[[-13   1   4  -4 -21 -20  15  21 -14  29 -20 -10 -23   4   6   7]
 [ 13  13  -6 -19   4 -23   3   3  18   9  -5   1  15  -1   8   0]
 [  4 -21 -27  -6 -12  -8  -6 -11  19  27 -13   9   6  -7  -4   2]
 [ 18  -6 -21 -11  -1   3 -22 -14  14  16  -7  15  26  -5 -16   7]
 [ -6   0 -11   0  14 -22   0  -7  16  23   8   0   7   2   3  16]
 [ -9  14   9  10  22  -6  -7  -1 -36  11  20  -9 -17  15 -11  21]]
->
[[-13  13   4  18  -6  -9]
 [  1  13 -21  -6   0  14]
 [  4  -6 -27 -21 -11   9]
 [ -4 -19  -6 -11   0  10]
 [-21   4 -12  -1  14  22]
 [-20 -23  -8   3 -22  -6]
 [ 15   3  -6 -22   0  -7]
 [ 21   3 -11 -14  -7  -1]
 [-14  18  19  14  16 -36]
 [ 29   9  27  16  23  11]
 [-20  -5 -13  -7   8  20]
 [-10   1   9  15   0  -9]
 [-23  15   6  26   7 -17]
 [  4  -1  -7  -5   2  15]
 [  6   8  -4 -16   3 -11]
 [  7   0   2   7  16  21]]

[[-10  20 -32 -20]
 [ -2  20 -30 -20]
 [-13  19 -32 -19]
 [ -8  19 -31 -19]
 [-15  20 -32 -19]
 [-17  19 -31 -18]
 [-19  18 -31 -18]
 [ -7  20 -31 -20]
 [ -4  20 -31 -20]]
->
[[-10  -2 -13  -8 -15 -17 -19  -7  -4]
 [ 20  20  19  19  20  19  18  20  20]
 [-32 -30 -32 -31 -32 -31 -31 -31 -31]
 [-20 -20 -19 -19 -19 -18 -18 -20 -20]]

[[ 20   9  27  21]
 [  0   6  15  11]
 [ -5 -17  12  -1]
 [ 23  30  19  12]]
->
[[ 20   0  -5  23]
 [  9   6 -17  30]
 [ 27  15  12  19]
 [ 21  11  -1  12]]

[[  8 -19  -9  -9 -13  13   3]
 [  8 -19  25  15 -13  13 -24]
 [ -2 -20   2  -4   0  13   3]
 [  8 -19   2  -1 -13  13  16]
 [  8 -19   2  -1 -17  15   3]
 [-35 -19   2  -1  25  10 -27]
 [  8 -19  13  -1 -13  13   3]
 [  8  19   2  -1  -1 -22   3]]
->
[[  8   8  -2   8   8 -35   8   8]
 [-19 -19 -20 -19 -19 -19 -19  19]
 [ -9  25   2   2   2   2  13   2]
 [ -9  15  -4  -1  -1  -1  -1  -1]
 [-13 -13   0 -13 -17  25 -13  -1]
 [ 13  13  13  13  15  10  13 -22]
 [  3 -24   3  16   3 -27   3   3]]

[[  8  -3 -13  13  -4   4   5  -3 -12  -2   6]
 [  8  -2 -11  13  -6   7  -1  -3 -15   1   4]
 [ -7   3   4  -8  -1  11  18   5   9   2   5]
 [-12   2   2   9  -6   3 -13  30   3  11 -16]
 [ 10   4  -4   1  13 -16   2  -6  12  -5   1]
 [ -8   1   7 -11  -1   1   0   0   4   1  -3]
 [ -6   3   7 -17   2   3   9  -2  11   3   2]
 [  6   2  -4   7   4  -5  -3   1   0   2   0]]
->
[[  8   8  -7 -12  10  -8  -6   6]
 [ -3  -2   3   2   4   1   3   2]
 [-13 -11   4   2  -4   7   7  -4]
 [ 13  13  -8   9   1 -11 -17   7]
 [ -4  -6  -1  -6  13  -1   2   4]
 [  4   7  11   3 -16   1   3  -5]
 [  5  -1  18 -13   2   0   9  -3]
 [ -3  -3   5  30  -6   0  -2   1]
 [-12 -15   9   3  12   4  11   0]
 [ -2   1   2  11  -5   1   3   2]
 [  6   4   5 -16   1  -3   2   0]]

[[-15 -14  15  -8]
 [  2   6   3  32]
 [-12 -20   0 -16]
 [  3  -7   3 -29]
 [-16 -21  12  -6]]
->
[[-15   2 -12   3 -16]
 [-14   6 -20  -7 -21]
 [ 15   3   0   3  12]
 [ -8  32 -16 -29  -6]]

[[ -4  17  14  -3   7   0  -7 -11   7   5   0]
 [ -6   5  -4  -8  12  -7   7  -4 -11  -8   5]
 [ -3 -14 -29 -24   1 -13  13  11 -21  -9   3]
 [  6  -1   4   0   7  -3  -5  -7   7  -5  -8]
 [ 15 -11 -10  23 -14  -6  -8  -9   6   1  -6]
 [  7  -4  18  18   4 -34  -9 -25  15  -4 -18]
 [ -4 -10   2   5  -6   6  17  14   1   0   6]
 [  2   8  -4  10 -17   9 -10   5  -3  10   7]]
->
[[ -4  -6  -3   6  15   7  -4   2]
 [ 17   5 -14  -1 -11  -4 -10   8]
 [ 14  -4 -29   4 -10  18   2  -4]
 [ -3  -8 -24   0  23  18   5  10]
 [  7  12   1   7 -14   4  -6 -17]
 [  0  -7 -13  -3  -6 -34   6   9]
 [ -7   7  13  -5  -8  -9  17 -10]
 [-11  -4  11  -7  -9 -25  14   5]
 [  7 -11 -21   7   6  15   1  -3]
 [  5  -8  -9  -5   1  -4   0  10]
 [  0   5   3  -8  -6 -18   6   7]]

[[ 11   8 -11   9  22  14  -9  16   0  -4   6]
 [ 11   8 -12   9  21  14 -10  17  -2  -4   5]
 [ 30 -16   6   3  -1 -17   9  -1 -12   3  -8]
 [ 20  13  13  -8 -15  -4   9 -19   8  12  -4]
 [-19  -8  -8   8  -8  13  -4  18  -1   0  -4]
 [  7   1  -5  14  28  13   0   9   4  -1  13]
 [-11   7   0 -17  -7 -16  -8 -17  17   4  -3]]
->
[[ 11  11  30  20 -19   7 -11]
 [  8   8 -16  13  -8   1   7]
 [-11 -12   6  13  -8  -5   0]
 [  9   9   3  -8   8  14 -17]
 [ 22  21  -1 -15  -8  28  -7]
 [ 14  14 -17  -4  13  13 -16]
 [ -9 -10   9   9  -4   0  -8]
 [ 16  17  -1 -19  18   9 -17]
 [  0  -2 -12   8  -1   4  17]
 [ -4  -4   3  12   0  -1   4]
 [  6   5  -8  -4  -4  13  -3]]
---
[[36 16 21  9 18 34 12 21 19 21 36 27]
 [37 28 37 10 21 26 16 19 31 40 22 32]
 [28 27 27  9 19 28 10 13 35 12 32 22]
 [18 12 13  8 12 26  4 13 16 14 23 23]
 [17 15 14  3 10 27 14 12 11 17 21 13]]
->
[[27 36 21 19 21 12 34 18  9 21 16 36]
 [32 22 40 31 19 16 26 21 10 37 28 37]
 [22 32 12 35 13 10 28 19  9 27 27 28]
 [23 23 14 16 13  4 26 12  8 13 12 18]
 [13 21 17 11 12 14 27 10  3 14 15 17]]

[[ 16 -11  -9   7   1  -5  17 -10   4  -2 -19   3  10  13]
 [ -5   6  28 -12   8   3  35   6 -24   1  22  18 -15 -16]
 [ 12  -5  -7   4  -1  -6  -7  -1   5   0  -3  -3   4  -1]
 [ -1 -15  -2   8  13  -6  19  -2  -8  16  -8   2  10  12]]
->
[[ 13  10   3 -19  -2   4 -10  17  -5   1   7  -9 -11  16]
 [-16 -15  18  22   1 -24   6  35   3   8 -12  28   6  -5]
 [ -1   4  -3  -3   0   5  -1  -7  -6  -1   4  -7  -5  12]
 [ 12  10   2  -8  16  -8  -2  19  -6  13   8  -2 -15  -1]]

[[-37   4  -5   0   7  -8]
 [ 10   3 -30 -29 -22   3]]
->
[[ -8   7   0  -5   4 -37]
 [  3 -22 -29 -30   3  10]]

[[  0  19   4 -15  19]
 [ -5  -9  16 -32 -36]
 [ -9  -7 -22  15  -8]]
->
[[ 19 -15   4  19   0]
 [-36 -32  16  -9  -5]
 [ -8  15 -22  -7  -9]]

[[ 25  10]
 [-11  23]
 [-15  32]
 [ 12  24]
 [  1  16]]
->
[[ 10  25]
 [ 23 -11]
 [ 32 -15]
 [ 24  12]
 [ 16   1]]

[[ -4 -11  -2   4   1  -4 -11  -4  10]
 [-12  13  -9  -3   2  -6 -14   3  -3]
 [  7  -2   6   4  -7   9  14  -5   1]
 [  6  -3   1   1 -10   0  -4  -4  -4]
 [-12   2  -3   3   6   1 -35   6   1]]
->
[[ 10  -4 -11  -4   1   4  -2 -11  -4]
 [ -3   3 -14  -6   2  -3  -9  13 -12]
 [  1  -5  14   9  -7   4   6  -2   7]
 [ -4  -4  -4   0 -10   1   1  -3   6]
 [  1   6 -35   1   6   3  -3   2 -12]]

[[ 13   8 -20  22 -17  19 -10 -24  -4  -3 -26  15]
 [  9 -14 -16 -33   2  16  18  34 -13  -7   7   2]
 [ -8   1  30  40 -10  -1  -5 -27   7  -4  -1  -3]
 [ -6  27 -17 -19 -21   9   3   7  -9 -35  -7   3]
 [ 12   6 -22  25 -15  19  -6 -22  -5  -4 -25  15]
 [ 40 -11 -23   6  11  -2  19   7   5  22 -11  16]
 [-40  19  17   1 -11 -21 -19  10  -2 -15  13   0]]
->
[[ 15 -26  -3  -4 -24 -10  19 -17  22 -20   8  13]
 [  2   7  -7 -13  34  18  16   2 -33 -16 -14   9]
 [ -3  -1  -4   7 -27  -5  -1 -10  40  30   1  -8]
 [  3  -7 -35  -9   7   3   9 -21 -19 -17  27  -6]
 [ 15 -25  -4  -5 -22  -6  19 -15  25 -22   6  12]
 [ 16 -11  22   5   7  19  -2  11   6 -23 -11  40]
 [  0  13 -15  -2  10 -19 -21 -11   1  17  19 -40]]

[[ 14 -14]
 [ 13   1]
 [ -9   0]
 [ 11  -2]
 [ 32 -12]
 [ 12   8]
 [ 33 -20]
 [ 16 -12]
 [ 36 -20]]
->
[[-14  14]
 [  1  13]
 [  0  -9]
 [ -2  11]
 [-12  32]
 [  8  12]
 [-20  33]
 [-12  16]
 [-20  36]]
